Below are the code and all the weights of a small trained network. Each question names an input and a class and asks about switching units off, where a switched-off unit gives its printed mean instead of its output.

import numpy as np


def w(rows, s, z=0):
    codes = np.array(rows[::2]) - 128.0
    scale = np.full(codes.shape[1], s)
    scale[-1] = z or s
    return codes * scale


def f(y):
    return np.maximum(y, 0)


def log_softmax(a):
    a = a - a.max(-1, keepdims=True)
    return a - np.log(np.exp(a).sum(-1, keepdims=True))


def net(x, mask):
    res = np.array(x, float).reshape(1, 7) / 4 @ E
    y = f(res @ A[0][:, :-1].T + A[0][:, -1])
    res = res + np.where(mask, y, B[0][:, -1]) @ B[0][:, :-1]
    return log_softmax(res[-1] @ U[:, :-1].T + U[:, -1])


A, B = {}, {}
E = w([
[128,128,128,127],'x0',
[129,128,128,127],'x1',
[128,129,128,128],'x2',
[138,152,141,10],'x3',
[127,128,127,128],'x4',
[168,235,132,160],'x5',
[206,104,2,113],'x6',
],0.0088)
A[0] = w([
[138,192,132,47,72],'n1',
[100,48,148,4,166],'n2',
[106,136,191,137,253],'n3',
[80,106,182,105,209],'n4',
[139,99,105,171,189],'n5',
[161,147,107,137,100],'n6',
[140,175,127,118,100],'n7',
[140,167,148,1,186],'n8',
[95,168,157,146,137],'n9',
[104,153,156,151,157],'n10',
[99,145,167,140,209],'n11',
[86,45,117,133,208],'n12',
[110,87,125,128,193],'n13',
[137,163,132,83,83],'n14',
[164,109,68,48,120],'n15',
[110,125,158,106,165],'n16',
[111,136,163,134,209],'n17',
[145,45,79,99,158],'n18',
[148,160,129,177,123],'n19',
[146,132,100,138,91],'n20',
[94,57,119,133,196],'n21',
[105,155,154,146,140],'n22',
[189,112,41,127,180],'n23',
],0.014,0.0035)
B[0] = w([
[129,189,187,166,200],'n1',
[104,84,2,133,252],'n2',
[109,66,155,188,203],'n3',
[48,123,106,127,204],'n4',
[111,146,136,73,179],'n5',
[109,153,117,91,160],'n6',
[118,157,155,117,160],'n7',
[120,210,102,239,252],'n8',
[167,100,148,156,175],'n9',
[151,96,131,160,170],'n10',
[138,84,145,172,184],'n11',
[102,77,182,73,205],'n12',
[114,100,147,97,170],'n13',
[126,163,161,147,166],'n14',
[222,138,113,166,226],'n15',
[90,136,117,136,168],'n16',
[129,92,141,162,174],'n17',
[205,71,135,98,218],'n18',
[146,117,75,114,168],'n19',
[107,155,127,109,154],'n20',
[109,88,174,80,193],'n21',
[155,101,134,155,166],'n22',
[153,205,108,22,244],'n23',
],0.039,0.011)
U = w([
[30,80,217,114,123],'0',
[164,117,197,47,80],'1',
[254,71,140,189,253],'2',
[85,206,30,67,235],'3',
[44,108,18,182,96],'4',
[195,123,2,141,40],'5',
[73,191,209,219,81],'6',
[177,246,161,146,33],'7',
],0.0049,0.0038)

Each question gives the input, the list of numbers given to net, and the class t.
The units are the neurons (one row each of A and B). Each row of codes is followed by its name. A weight is (code - 128) times the scale printed after its matrix; where a second scale follows, it is the last column's (A, B and U).
mask holds one flag per neuron, in row order. A switched-off neuron (its flag False) gives its mean, the last column of its row in B, instead of its output. The means were averaged over made-up inputs and are rounded, as every weight is.
A unit's drop is (log p(t) with every unit on - log p(t) with that unit switched off) / (log p(t) with every unit on - log p(t) with every unit switched off).
The circuit of an input: a set's keep is (log p(t) with only the set's units on - log p(t) with every unit switched off) / (log p(t) with every unit on - log p(t) with every unit switched off). Starting from the 12 units with the biggest drops (on a tie, the unit counted first), units are removed one at a time, each time the one whose removal leaves the highest keep (on an exact tie, the one counted first), for as long as the keep stays at least 0.8.
units of the circuit, in order: the units of the circuit, biggest drop first
most important unit: the unit with the biggest drop
k most important neurons: the k neurons with the biggest drops, biggest first
drop when u is switched off: that unit's drop, to one decimal
input [7,-1,8,0,-6,-7,5], class 1: units of the circuit, in order -> (n12 n8)
input [8,-6,-5,0,-4,-1,7], class 1: units of the circuit, in order -> (n2 n8)
input [-3,4,-6,0,8,-4,-1], class 0: units of the circuit, in order -> (n8 n15)
input [4,-4,-3,8,-6,-5,-3], class 4: units of the circuit, in order -> (n2)
input [5,0,5,1,5,2,1], class 7: units of the circuit, in order -> (n2 n3)
input [7,3,-6,-2,-3,-1,5], class 1: units of the circuit, in order -> (n2 n8)
input [-5,6,-7,0,7,-6,3], class 1: units of the circuit, in order -> (n12 n8)
input [2,5,2,3,5,-2,0], class 4: units of the circuit, in order -> (n23 n2)
input [4,4,7,1,1,7,4], class 7: 2 most important neurons -> (n2 n4)
input [-4,-3,6,-6,-6,7,2], class 3: 2 most important neurons -> (n15 n18)
input [4,7,-8,1,5,6,2], class 7: drop when n4 is switched off -> 0.1
input [-5,-1,0,5,7,-6,-4], class 4: drop when n2 is switched off -> 0.2
input [-5,5,5,1,-6,3,-5], class 6: drop when n18 is switched off -> 0.8
input [-8,2,8,2,8,6,-1], class 6: drop when n23 is switched off -> 0.2
input [-6,-4,0,5,8,6,0], class 6: most important unit -> n23
